Here is a tiny trained network, its code and every weight. The questions are about switching its units off for an input and a class, where a switched-off unit gives its printed mean instead of its output.

import numpy as np


def w(rows, s, z=0):
    codes = np.array(rows[::2]) - 128.0
    scale = np.full(codes.shape[1], s)
    scale[-1] = z or s
    return codes * scale


def f(y):
    return y / 2 * (1 + np.tanh(0.7978845608 * (y + 0.044715 * y**3)))


def log_softmax(a):
    a = a - a.max(-1, keepdims=True)
    return a - np.log(np.exp(a).sum(-1, keepdims=True))


def net(x, mask):
    res = np.array(x, float).reshape(1, 8) / 4 @ E
    y = f(res @ A[0][:, :-1].T + A[0][:, -1])
    res = res + np.where(mask, y, B[0][:, -1]) @ B[0][:, :-1]
    return log_softmax(res[-1] @ U[:, :-1].T + U[:, -1])


A, B = {}, {}
E = w([
[124,130,132],'x0',
[129,126,127],'x1',
[127,126,130],'x2',
[65,191,2],'x3',
[128,125,126],'x4',
[127,127,132],'x5',
[247,199,106],'x6',
[128,123,126],'x7',
],0.007)
A[0] = w([
[237,230,121,88],'neuron 1',
[151,94,122,233],'neuron 2',
[90,160,23,120],'neuron 3',
[255,194,96,90],'neuron 4',
[184,73,207,88],'neuron 5',
[119,126,155,254],'neuron 6',
[138,143,141,225],'neuron 7',
[71,209,65,112],'neuron 8',
[215,143,109,185],'neuron 9',
],0.0071,0.0053)
B[0] = w([
[27,36,157,213],'neuron 1',
[149,201,57,227],'neuron 2',
[242,61,208,204],'neuron 3',
[24,60,180,216],'neuron 4',
[223,96,163,185],'neuron 5',
[130,212,67,253],'neuron 6',
[131,187,108,217],'neuron 7',
[255,44,220,192],'neuron 8',
[62,168,115,218],'neuron 9',
],0.0078,0.0041)
U = w([
[247,57,166,17],'0',
[123,159,87,251],'1',
[123,156,95,201],'2',
[7,42,140,3],'3',
[134,170,89,138],'4',
],0.013,0.0034)

Each question gives the input, the list of numbers given to net, and the class t.
The units are the neurons (one row each of A and B). Each row of codes is followed by its name. A weight is (code - 128) times the scale printed after its matrix; where a second scale follows, it is the last column's (A, B and U).
mask holds one flag per neuron, in row order. A switched-off neuron (its flag False) gives its mean, the last column of its row in B, instead of its output. The means were averaged over made-up inputs and are rounded, as every weight is.
A unit's drop is (log p(t) with every unit on - log p(t) with that unit switched off) / (log p(t) with every unit on - log p(t) with every unit switched off).
The circuit of an input: a set's keep is (log p(t) with only the set's units on - log p(t) with every unit switched off) / (log p(t) with every unit on - log p(t) with every unit switched off). Starting from all 9 units, units are removed one at a time, each time the one whose removal leaves the highest keep (on an exact tie, the one counted first), for as long as the keep stays at least 0.8.
units of the circuit, in order: the units of the circuit, biggest drop first
top k neurons: the k neurons with the biggest drops, biggest first
drop of u: that unit's drop, to one decimal
input [0,6,-5,6,-8,5,-2,-3], class 0: units of the circuit, in order -> neuron 8; neuron 3
input [4,-2,1,6,-5,-6,6,3], class 0: units of the circuit, in order -> neuron 8; neuron 3
input [5,-4,-4,5,-5,-4,7,3], class 3: units of the circuit, in order -> neuron 1; neuron 4
input [-2,-8,0,-8,5,3,-8,5], class 0: units of the circuit, in order -> neuron 5
input [7,-6,3,-6,-8,1,-4,1], class 2: top 3 neurons -> neuron 8; neuron 3; neuron 6
input [-3,5,-2,-6,4,6,0,-8], class 1: top 2 neurons -> neuron 8; neuron 3
input [2,-3,-2,-6,-2,3,8,-7], class 3: drop of neuron 4 -> 0.3
input [0,-7,1,5,7,6,-4,-5], class 0: drop of neuron 7 -> 0.0
input [-2,2,-1,-6,-6,-6,6,-7], class 1: drop of neuron 9 -> 0.2
input [1,-8,7,-3,-3,8,-5,6], class 4: drop of neuron 1 -> 0.3
